Here is a tiny trained network, its code and every weight. The questions are about switching its units off for an input and a class, where a switched-off unit gives its printed mean instead of its output.

import numpy as np


def w(rows, s, z=0):
    codes = np.array(rows[::2]) - 128.0
    scale = np.full(codes.shape[1], s)
    scale[-1] = z or s
    return codes * scale


def f(y):
    return np.maximum(y, 0)


def log_softmax(a):
    a = a - a.max(-1, keepdims=True)
    return a - np.log(np.exp(a).sum(-1, keepdims=True))


def net(x, mask):
    res = np.array(x, float).reshape(1, 8) / 4 @ E
    y = f(res @ A[0][:, :-1].T + A[0][:, -1])
    res = res + np.where(mask, y, B[0][:, -1]) @ B[0][:, :-1]
    return log_softmax(res[-1] @ U[:, :-1].T + U[:, -1])


A, B = {}, {}
E = w([
[76,2,219],'x0',
[123,134,130],'x1',
[84,197,212],'x2',
[114,130,127],'x3',
[136,126,136],'x4',
[154,126,134],'x5',
[196,126,154],'x6',
[110,127,119],'x7',
],0.008)
A[0] = w([
[133,255,106,29],'neuron 1',
[125,52,155,27],'neuron 2',
[179,16,5,101],'neuron 3',
[66,208,196,52],'neuron 4',
[94,188,195,66],'neuron 5',
[140,182,57,14],'neuron 6',
[114,81,37,137],'neuron 7',
[175,204,100,42],'neuron 8',
[103,73,199,52],'neuron 9',
[82,53,216,58],'neuron 10',
[227,132,165,253],'neuron 11',
],0.0099,0.0062)
B[0] = w([
[188,122,91,207],'neuron 1',
[211,64,103,169],'neuron 2',
[130,203,208,242],'neuron 3',
[150,203,193,185],'neuron 4',
[169,184,199,172],'neuron 5',
[240,55,79,173],'neuron 6',
[124,254,242,202],'neuron 7',
[194,39,81,184],'neuron 8',
[190,104,65,196],'neuron 9',
[194,120,60,233],'neuron 10',
[14,183,133,255],'neuron 11',
],0.0085,0.0065)
U = w([
[255,38,31,50],'0',
[57,142,111,253],'1',
[88,179,226,64],'2',
[30,143,86,214],'3',
[41,134,92,192],'4',
],0.0063,0.0055)

Each question gives the input, the list of numbers given to net, and the class t.
The units are the neurons (one row each of A and B). Each row of codes is followed by its name. A weight is (code - 128) times the scale printed after its matrix; where a second scale follows, it is the last column's (A, B and U).
mask holds one flag per neuron, in row order. A switched-off neuron (its flag False) gives its mean, the last column of its row in B, instead of its output. The means were averaged over made-up inputs and are rounded, as every weight is.
A unit's drop is (log p(t) with every unit on - log p(t) with that unit switched off) / (log p(t) with every unit on - log p(t) with every unit switched off).
The circuit of an input: a set's keep is (log p(t) with only the set's units on - log p(t) with every unit switched off) / (log p(t) with every unit on - log p(t) with every unit switched off). Starting from all 11 units, units are removed one at a time, each time the one whose removal leaves the highest keep (on an exact tie, the one counted first), for as long as the keep stays at least 0.8.
units of the circuit, in order: the units of the circuit, biggest drop first
k most important neurons: the k neurons with the biggest drops, biggest first
drop when u is switched off: that unit's drop, to one decimal
input [7,8,0,7,1,7,3,-1], class 0: units of the circuit, in order : neuron 10; neuron 9
input [-6,1,-8,-8,8,-8,8,2], class 1: units of the circuit, in order : neuron 11
input [8,-7,1,-8,-5,-5,-8,3], class 0: units of the circuit, in order : neuron 10; neuron 9
input [0,-8,-5,-2,-3,4,1,-4], class 2: units of the circuit, in order : neuron 3; neuron 7
input [-6,-6,-1,-6,-7,-5,-2,-5], class 0: 2 most important neurons : neuron 6; neuron 8
input [-8,-3,5,-4,1,-6,6,-8], class 0: 2 most important neurons : neuron 8; neuron 1
input [-7,-1,-8,-7,-2,-8,8,-6], class 2: 3 most important neurons : neuron 3; neuron 11; neuron 7
input [-7,0,0,4,-2,-1,6,3], class 0: 3 most important neurons : neuron 8; neuron 6; neuron 1
input [-3,1,-7,-2,-2,5,-7,1], class 2: units of the circuit, in order : neuron 7; neuron 3
input [8,-5,7,4,-6,-7,-3,-7], class 0: 2 most important neurons : neuron 10; neuron 9
input [-1,3,-7,6,5,6,6,6], class 2: drop when neuron 3 is switched off : 0.3
input [-8,-4,5,-1,-3,-1,-5,-3], class 0: drop when neuron 8 is switched off : 0.1
input [-5,-5,-8,0,-5,-8,7,2], class 2: drop when neuron 7 is switched off : 0.3
